In the rows, 128 means zero.
Each row of numbers belongs to one of the elements below and depends on some of the facts about them. Some rows are named. Which element is each other row?

Facts:
kitor | κ a | Σ flonuklo
boka | κ c | Σ bebro | ζ brumer, litri
sunan | φ leva | κ a | Σ nagrel
viger | κ b | ζ visitruk, sidus
plemom | φ brumer | κ a | Σ bragraflil
grapla | κ a
flugidrir | κ c | Σ miplir
gruflur | κ a
zaleski | κ b
sidus | κ c
beles | κ a | Σ vidrodam
flistol | φ visitruk | κ a | Σ sunan | ζ vonuk, grigrazi
pigostis | κ b
nevok | κ a | Σ trodrur | ζ deto, trestor
derin | κ a | ζ stigafon, visitruk, stavor, gebretas
grebre | κ a | Σ fligran
stapur | κ a | ζ pigi, fluplibrir, sigrer, mepam
natri | κ a | Σ brumer
pigi | φ nemis | κ b
treplo | κ a | ζ brinul, mepam
fligran | φ bragraflil, tenin | κ c | Σ fluplibrir
stipak | κ b | Σ pipo
nemis | φ flistol | κ a | Σ grebre
drupli | κ a | Σ rakluk
flonuklo | κ a | Σ vilen
flunak | κ c | ζ graflan, fodom, fligran, tritrus, natri
sogreron | κ a | Σ brefepes | ζ brefepes, skoflek
listo | κ c | Σ dabu
litri | κ a
fodom | κ c
fofos | κ a
duplok | κ a | Σ natri | ζ zurem, drulebe, stavor, skoflek, grigrazi
zetrak | κ b | Σ roploklo | ζ gumebus, natri
rakluk | κ a | ζ plefo, brefepes, skedrem
graflan | φ pigi, plemom | κ a
tritrus | φ bratren, grapla | κ a | Σ pluvi
movim | κ a | Σ stastuvon
mube | κ a | Σ mepam
bratren | φ skoflek | κ a
sodun | κ a | Σ drulebe | ζ graflan, vonuk, trestor
sigrer | κ a
skudros | κ a | Σ nedor
mupi | κ a | Σ plefo
klizokom | κ a | ζ visitruk, fluskul, zodo, grapla
begrir | κ c
fikli | κ c | ζ fofos, stigafon, nedor, begrir
drulebe | κ a
leva | κ b
stavor | κ a
stastuvon | φ roflo | κ c | Σ skudros
dagis | κ a
gebretas | κ a
miplir | κ c | Σ viger | ζ zodo
stigafon | φ sobrefur | κ b
pimuli | κ a | Σ stapur | ζ plemom, grapla
finatur | φ gebretas | κ b | Σ dinoflil
platros | κ b | ζ flugidrir
nagrel | φ graflan, vumuk | κ a | Σ platros
sogok | κ a
zodo | κ c | Σ pligru
skoflek | φ bragraflil | κ c
sotis | κ b | Σ brevu
klobek | κ b
nedor | κ a | Σ flistol
zabriskas | κ b | Σ maplom | ζ tugrabro
vibrek | κ a
bragraflil | κ a | Σ zurem | ζ graflan, drikluk
skitisker | κ a | ζ leli
drazum | κ a | Σ zaleski | ζ tugrabro
gadreren | κ b | Σ stipak
tusim | κ b | Σ brinul | ζ vibrek, stipak
dabu | κ b | Σ pigi | ζ zaleski, litri
visitruk | φ skoflek | κ a
nipi | κ b
tegek | κ a | ζ mube, vibrek, zovan
roflo | φ poren, brumer, grigrazi | κ a | ζ sunan
fofle | κ a | ζ brefepes, farudus
gumebus | κ a
deto | φ nimapam | κ a
plomal | φ renar, varal, flistol | κ a
raska | φ flistol | κ b | Σ gadreren
leli | κ a | Σ zabriskas
maplom | κ a | Σ listo
vilen | φ pigi, maplom, stavor | κ a | Σ leli
zivi | φ bratren | κ a
drikluk | κ c
grigrazi | φ fligran | κ c | Σ zodo
brinul | κ a
klobrudre | φ sogok, bratren, skedrem | κ a
skibe | κ a | Σ vedrus
farudus | κ c | Σ klobek
drofubre | κ a | Σ sotis | ζ stipak
pinada | κ c | ζ grebre, gepla, zovan
skoden | κ c | ζ kitor, vedrus, farudus, trodrur, mepam
pibu | φ dagis | κ a | ζ vibrek, gepla, litri
plefo | κ c
dinoflil | κ c | Σ zovan
vumuk | φ gelek, tenin | κ a
renar | κ a | ζ plemom, sigrer, vumuk
varal | κ b | Σ graflan
trodrur | φ bebro, gebretas | κ b | Σ finatur
trestor | κ a
gepla | κ a | Σ litri
fezas | κ b | ζ begrir
vonuk | κ a
skove | κ a | Σ drofubre
kledritol | κ a | Σ varal
pluvi | κ a | ζ butis
sobrefur | κ c | Σ farudus | ζ graflan, gruflur
zovan | κ b | Σ flugidrir
pligru | κ a
tenin | φ visitruk | κ a | ζ deto, mupi, begrir
fluskul | κ a
zurem | κ c | Σ kledritol
fluplibrir | κ b | Σ skoden
zaflam | κ b | Σ tegek
breflek | κ a
nimapam | φ bratren | κ a
skega | κ c | ζ breflek, litri
gise | φ finatur, pibu, stastuvon | κ a | ζ sunan, stastuvon
butis | φ duplok, tenin | κ a
vedrus | κ a | Σ gruflur
brevu | κ b | Σ roflo
doplir | κ a | ζ pigostis, bebro, fluskul, skoflek
pipo | φ pigi | κ b | Σ nipi
brefepes | κ c | Σ deto
gelek | φ nimapam, begrir | κ c
brestu | κ a | ζ gruflur, leli, kitor
flomen | κ c | ζ flugidrir, nipi
ziklok | κ c | Σ skibe | ζ pigostis, tugrabro, farudus
poren | φ skedrem | κ a
brumer | κ b | Σ boka
roploklo | κ a | Σ beles | ζ fodom, leli, drupli, finatur
briklapa | φ fodom, skedrem | κ a | ζ zovan
vosis | κ b | Σ zaflam | ζ brevu, graflan, litri
vidrodam | κ a
bebro | κ a | Σ zivi
tugrabro | φ poren | κ c | Σ gepla
dronevil | κ c | Σ pimuli
skedrem | φ bratren | κ b
klefla | κ c | ζ gelek, sotis, brinul
mepam | κ a | Σ movim
grafo | κ a | ζ skibe, sogok, farudus, kledritol, nedor, dagis
klumik | κ b | ζ listo

Some elements and their rows:
[123 107 150 170 145 109 163 107 153 145 131 172 160  80 123 179 125 100
  81 126 126 196 126 156 110 125 141 121 183 144 113  95 139 121 129  86
 138 134 129 121  66 138  97 116 155]: zaleski
[ 85 101 129 174 122  78 167 134 157 142 127 182 177  61 118 180 143 123
  95 130 133 182 108 119 121 169 177 162 177 151 117 102 163 139 137  93
 106 138 133 141  63 144 107 116 146]: deto
[109 112 150 160 141 101 212 111 174 118  79 150 129 128 102 172 140 122
 142 123 117 193 112 133 114 142 130 167 173 121 128 143 115  89 131  79
  97 157 140 153  76 129 116  87 143]: doplir
[101  89 119 170 150  99 181 117 158 152 149 164 153  81 118 173 116 125
  69 107 109 176 123 129 117 168 146 146 184 121 143  99 137 151 132  93
 120 141 146 146  68 157 135 112 140]: vumuk
[133  80 156 182 143  79 172 134 158 168 153 217 153  96 104 190 136 125
  83 118 150 165 107  90 112 159 188 190 187 112 119 101 158 169 142  88
 107 151 138 114  33 144  74  64 156]: nimapam
[104  93 132 158 128 101 208 108 186 112  92 154 139 121  97 159 136 139
 134 107 120 175 107 123 102 147 129 167 168 121 117 138 116 117 120  73
  88 146 140 151  71 140 120  84 134]: gise
[105  90 131 169 136  96 174 116 154 147 136 179 160  74 114 173 116 117
  81 104 125 174 125 131 106 164 142 142 173 129 133  98 143 134 134  93
 114 136 139 136  75 150 128 104 145]: nagrel
[ 88 127 149 163 121  90 210 123 178 112  50 143 134 122 112 186 139 142
 147 146 122 192  94 135 136 157 162 172 161 128 138 140 122  92 135  81
  80 144 156 151  81 145 121 101 141]: sogreron
[ 79  76 133 145 132 124 190  68 188  99  95 159 117 128 140 140 130 143
 135 150 112 198  95 115 129 142 132 192 168 121  63 124  75 107 159  62
 103 117 141 153  99 173  92  87 157]: sobrefur
[ 97  86 111 168 135 103 188 108 157 145 138 166 149  71 118 174 101 144
  67  99 116 158 129 135 120 176 139 137 164 115 158  97 141 150 127  88
 111 125 163 150  84 176 153 125 131]: nemis
[106  90 114 177 185  95 196 133 177 165 168 145 147 104 135 182 124 130
  66 130  87 190 112 122 138 168 159 163 209 113 152  97 129 174 147  87
 121 164 150 161  42 161 127 124 136]: visitruk
[107 105 152 164 148  96 176 109 137 151 126 178 152  83 124 182 118 101
  85 117 123 194 130 138 116 156 141 145 183 118 132 102 137 111 146 101
 127 145 135 140  88 149 110 102 164]: vedrus
[ 96 101 146 154 142  97 211 100 182 119  84 151 119 121 120 165 138 120
 148 139 120 194 114 129 124 134 127 177 167 131 104 132 103  90 129  82
 110 150 139 147  73 140 115  87 143]: fikli
[110 110 154 177 143 101 159  99 137 139 133 192 150  80 121 186 120 100
  87 110 117 201 121 131 111 162 142 142 192 119 128 104 126 110 142  99
 128 134 137 137  85 142 122  98 162]: maplom
[114  78 142 176 119  89 168 114 149 149 132 210 158  73  96 173 115 121
  88  92 151 152 123 110  97 163 152 162 165 121 124 101 154 142 127  92
 110 130 138 116  68 144 105  79 148]: poren
[ 98 106 144 162 152  91 175 124 147 152 130 165 160  84 123 169 117  95
  83 105 125 195 134 147 107 144 140 132 189 129 117  96 148 115 146 100
 134 150 114 131  82 133  95 101 164]: drulebe
[104 105 146 153 140 101 208 108 178 114  80 147 131 129 108 167 141 124
 143 127 116 194 111 129 111 147 130 169 179 117 116 141 109  93 136  78
  94 151 137 154  80 134 111  88 147]: klizokom
[110  93 130 176 178  86 196 128 175 174 159 158 132  97 140 186 128 119
  80 142  98 187 120 117 141 154 158 165 195 125 140  88 129 156 137  93
 131 167 148 144  35 156 127 107 137]: skoflek
[105 101 149 164 152  95 178 102 149 154 131 180 134  81 130 181 122  99
  97 131 118 193 136 135 123 149 141 152 174 135 117  96 132 110 140 100
 134 138 138 128  81 154 117  98 158]: flugidrir
[ 93  77 122 137 152 130 198  87 192 105 113 139 136 141 132 134 147 143
 121 135 104 204 103 130 122 144 132 186 185 117  76 134  94 120 168  62
 100 138 131 172  89 164  75  98 158]: bragraflil
[109  77 118 176 116 103 163  91 158 128 137 185 176  46  99 164 115 108
  95  76 121 166 133 116  91 155 123 125 179 139 119 106 125 138 107  89
 128 118 134 119  58 138 157 117 129]: pigi

Name these rows:
No name comes twice in this set of rows, the named rows included.
[121 139 172 170 143  77 226 135 176 135  49 139 113 145  92 200 118 123
 149 116 119 185 112 141 120 138 133 152 169 103 168 143 120  82 112  83
  93 166 148 141  66 115 140  75 136] | drazum
[102  94 138 172 141  93 178 113 153 146 131 179 157  79 115 175 117 117
  88 108 123 178 123 127 113 161 148 148 180 125 132 101 141 128 138  94
 116 140 137 138  74 148 119 105 150] | sunan
[124  97 146 160 143 105 179  99 146 150 130 176 161  65 120 187 143  92
  97 133 122 190 146 140 116 145 145 148 176 149 118 109 145 114 135  94
 139 144 138 131  68 144 106 130 153] | nipi
[120  97 150 160 141  99 182 112 150 156 115 168 152  84 124 179 108 101
  89 126 127 190 136 151 127 140 151 137 177 128 121  98 139 121 140  93
 137 134 129 112  79 148  95 123 160] | zaflam
[141 127 167 178 141 134 160  74 174  89 109 170 134 146 106 163 150 150
 101 152 111 192  85 167 101  84 116 110 167 146  98 131  97 114 104  40
  98 127 163 148  56 137  91  70 145] | dabu
[125  83 154 176 137  85 169 126 153 163 147 212 155  91 106 187 129 124
  86 113 149 166 116 103 108 159 174 177 180 114 121 105 155 154 140  92
 111 147 137 120  51 146  86  70 154] | klobrudre
[123 124 161 176 151 105 164 110 137 144 133 187 146 101 113 187 125 115
  67 130 122 189 122 159 107 135 135 117 173 129 138 101 149 112 126  86
 119 139 151 143  76 147 106  88 159] | vibrek
[128  84 146 184 168  81 175 138 166 176 167 200 148 108 115 193 140 134
  73 134 128 176 103  95 128 159 188 187 202 110 131 100 151 180 147  86
 111 164 144 129  26 150  75  78 151] | bratren
[147  99 162 169 142  80 217 115 143 184 113 184 111  85  88 210 106 102
 105  99 136 141 164 126 111 151 123 152 143 116 191 111 155 110  95 107
 121 158 162 114  56 140 157  78 128] | tugrabro
[126  84 156 180 140  95 168 107 146 157 148 214 144  91 114 195 126 131
  81 124 137 174 113  97 120 171 172 184 185 103 127 105 137 156 148  85
 109 136 150 125  61 162  94  79 160] | tritrus
[120 102 150 155 138 108 204  99 176 116  79 147 134 124 110 170 138 123
 139 134 115 196 114 136 114 126 134 162 171 126 109 138 102 105 130  72
 108 144 141 135  66 137 103 103 146] | klumik
[119 103 147 169 152 105 170  94 141 146 143 185 153  80 114 181 142  91
  92 118 118 196 140 124 100 160 133 148 194 131 122 114 136 109 142  95
 128 153 135 149  83 142 119 102 161] | brinul

The same elements again, as new rows of numbers:
Some rows with their names:
[111 123 137 125 136 182 121 124  82 121 117 162 133 170 144 172 191 157
 129 145 146  87 163 113 144 100 121 156  98 132 165 140 140 150]: sunan
[146 126 123 143 129 148 123 116 142 134 118 129 133 126 172 150 123 117
 117 128 135 122 156 120 121 140 135 132 132 144 130 159  92 130]: leva
[194 135 142 135 126 123 117 137 118 110 115 131 148 133 151 124 138 135
 172 164 130 104 162 123 100 117 131 103 157 106 122 116 137 160]: finatur
[ 99 124 175 120 127 126 160 122 126 111 120  86 136 123  98 137 125 110
 111  96 130 139  96 146 123 127 108 122 126 135 147 106 145 115]: doplir
[143 116 118 143 132 151 124 130 122 124 115 137 129 137 148 120 130 127
 136 123 132 117 152 131 117 124 136 128 113 148 129 140 112 132]: fluskul
[156 134 136 135 123 143 113 120 132 131 117 129 143 134 166 140 121 120
 123 140 125 116 153 123 108 135 141 125 124 128 143 148 108 126]: pigostis
[119 143  70 147 125 131  78 124 105 114 157 134 126 150 155 109 117 145
 124 124 129 137 133  78 145 125 127 103 129 134 103 137 126  93]: sogok
[117 137 168 110 149 102 157 133 130 128 128  84 155 111  85 146 130 113
  81 114 128 148 110 155 155 145 123 129 133 127 139 111 139 129]: pinada
[148 115 114 142 132 155 124 129 128 121 115 137 128 133 145 117 126 124
 133 122 133 115 153 132 117 125 138 123 116 145 127 141 111 133]: kledritol
[ 45 134 119 103  99 103 125 117 144 149 168 120  86 114  84 125 101 134
 116 103 118 158  48 109 137 137 103 151 124 106 118 116 151  84]: tenin
[124 144  71 138 112 133  89 130 109 114 155 141 116 139 143  97 129 157
 151 140 118 138 127  93 146 112 137  99 146 117 118 140 140  90]: deto
[158 130 106 135 128 144 131 119 141 130 116 136 148 124 147 145 140 127
 125 151 121 126 155 138 134 135 147 119 138 126 137 163  95 129]: zaleski
[132 146  89 144 137 111  87 146 105 129 159 128 122 130 170 116 126 152
 119 129 135 136 145  91 157 129 134 120 143 137 109 140 127 114]: fodom
[112 142 181 115 125 118 158 145 124 125 127  75 135  93 108 129 127 126
  95 102 123 145 101 159 143 134 129 131 143 127 171 119 148 109]: skoden
[161 118 122 125 143 125 132 146 162 137 164 139 117 161 138 100 130 105
 156  90 137 103 165 111  80 152 120 106 124 183 129 130 103 135]: kitor
[167 123 109 125 136 133 137 145 165 135 164 137 126 153 129  98 137 110
 152  99 127 109 167 123  91 148 131 100 126 175 144 142 100 127]: flonuklo
[115 120 152 116 153  80 185 106 159 121 130 104 152 109  76 185 155 113
 110 128 149 152 107 137 153 149  89 130 168 125  91 110 119 148]: vosis
[ 98 121 187 120 132 116 153 125 124 114 122  85 133 127 103 141 119 105
 110  93 135 132  96 138 114 132  96 127 123 137 132  93 149 124]: sogreron
[155 134 118 140 132 144 122 149 123 137 122 133 128 114 156 115 133 139
 119 132 126 124 161 144 141 129 156 133 126 137 147 154 113 131]: plefo
[137 147  99 118 125  97  75 144 117 158 163 157 104 133 140 104 108 146
 141 154 124 122 125  88 128 135 137 144 125 106 101 115 143 138]: grigrazi
[117 114  96 104 105 130  99 116 158 175 144 197  80 132 106 107  96 128
 154 146 115 109 102 120  94 135 135 176  80 101 101 127 117 151]: nemis

Name these rows:
No name comes twice in this set of rows, the named rows included.
[162 114  61 126 165 149 152 105 147 118 115 157 173 135  74 142 157 117
 107 159 120 141 158 156 175 141 150 105 117 132 105 153  82 147] | litri
[ 95 117 128 138 140 158 125 120  94 133 102 166 134 168 163 157 164 139
 126 143 130 109 159 121 144 100 133 152  97 141 154 140 138 135] | nedor
[ 90 132  63 120  98 135  80 119 137 160 163 171  82 133 130 102  98 145
 136 134 116 133  96  93 124 135 135 151 101 110 108 146 120 101] | visitruk
[174 121 118  89 111 129 139 148 178 166 156 187  96 136  85  74 125 118
 198 142 103  92 135 151  63 135 146 131 114 116 148 123 125 163] | vilen
[137 130 143 101 163 102 173 112 127  99 116 105 185 137  27 140 156 108
 116 150 119 149 113 161 160 131 114  90 141 107 117  83 148 144] | pibu
[129 106 113 116 109 151 126 123 152 162 120 176  92 124 123 115 112 126
 148 136 120 110 124 145 100 126 143 166  94 122 129 147 109 145] | stavor
[122 136  77 122 109 127  85 125 126 144 153 168 103 142 126 100 112 143
 151 147 114 127 115 103 123 121 137 130 117 106 108 133 133 116] | vumuk
[154 127 121 118 124 121  99 133 121 134 132 169 112 151 118  99 119 135
 178 160 123 103 130 112  94 116 128 128 114 101 106  98 147 158] | plemom
[103 125 167 123 139  91 178 147 136 129 136  93 120  89 112 143 145 137
 113 101 147 147 108 145 155 133 105 145 169 141 127 111 143 138] | flunak
[107 157  71 120 110 111  60 137 123 161 178 151  97 127 151 104  95 150
 110 137 117 139 109  83 145 142 145 148 117 109 112 143 129  95] | skoflek
[ 96 129 184 117 121 130 152 124 124 114 120  82 139 125 102 135 120 110
 105  92 127 135  93 148 120 127 109 122 119 135 155 103 149 108] | fofle
[ 70 147 192  97 122 150 161 112 100 122 129 105 141 135 107 213 198 156
  95 136 142 119 106 127 163 114  99 160 139 108 193 139 157 116] | platros
[138 108  85 118 101 119 159 144 155 146 137 198  75  99  98  95 153 171
 216 167 123 120 119 149 126 101 136 148 162  92 114 140 141 162] | graflan
[118 145  91 139 125 116  86 141 117 143 160 132 111 124 171 113 115 149
 109 121 131 136 133  92 147 135 139 137 131 134 115 146 123 107] | begrir
[102 121 166 116 134 123 164 119 132 110 122  92 144 121  87 142 129 110
 106 101 130 142 101 149 132 132 108 121 129 132 135 105 141 118] | drofubre

Now the same elements, written a new way:
Known rows:
[112 130 130 128 147 127 140 156 134 134 118 125 114 146]: grebre
[115  94 102 113 121 128 134 103 114 151 140  92  93 140]: plemom
[131 143 118 145  89 154 100  84 121 180 128 135 163  98]: tenin
[144 152 120 118 162 113 173 125 165 112 105  94 130 103]: drupli
[ 79 125 124 137  96 118 139  91 157 188 118 102  97 124]: nemis
[163 130 125 159 157 142 126 119 158 188 159 125 139 137]: nimapam
[126 118 149 107 130 148 167 124 121 123 126 118 140 119]: leli
[126 118 137 126 139 127 158 142 129 130 117 129 118 152]: beles
[127 107 143 118 143 126 162 144 134 134 118 155 118 145]: vidrodam
[153  98  65 106 125 140  78  79 118 128 163 158 133 112]: roflo
[123 131 115 118 116 146 112 137  94 121 116 160 154 133]: stapur
[114 120 122 128 153 149 148 131 167 111 123 157 111 130]: brinul
[132 113 116 140 130 129 133  95 150 177 145 126 117 131]: vumuk
[127 201  48 154 112 147 109 133  66 112  82 135 131 118]: drazum
[123 117 148 118 128 144 158 131 140 118 130 118 139 140]: trestor
[106 142 167  89 148  57  36 159 125 117 124 111 172 140]: dabu
[119 153 141 120 116 127 106 125 103 103 133 137 136 112]: klumik
[110 127 154 131 147 126 146 146 138 120 137 162 109 123]: nipi
[141 120 147 144 125 124 149 147 138 119 121 124 105 127]: sidus
[132 131 120 141 110 157 101 147  91 105 105 178 138  89]: skoden
[140  92 136 158 116 129 114 111 162 177 154 117 102 111]: fligran

Which element is each row?
No name comes twice in this set of rows, the named rows included.
[ 90 177 115 135 142 110  51 151 130 100 122 118 136 115] | tusim
[141 159 113 151  88 131 120  99 104 152 124 106 167 139] | duplok
[155 123 151  83  60 147 134  82 115  78 149  92 214 122] | sodun
[181 111 130 117 170 121 155 110 140 182 140 137 142  94] | deto
[130 133 122 134 125  99  64 165 109 107  94 130 145 125] | pinada
[145 165  97 107 124 127 132 133  78 127  88 111 165  77] | sogreron
[117 151 149 124 107 138 112 120  93 100 137 105 139 110] | zetrak
[181 112 111 151 146 121 137 101 132 181 164 156 133 159] | zivi
[125 120 154 100 128  62  28 166 148 103 106 116 169 146] | skega
[128 178  71 174  97 155  99 156  50 115  79 137 114  80] | ziklok

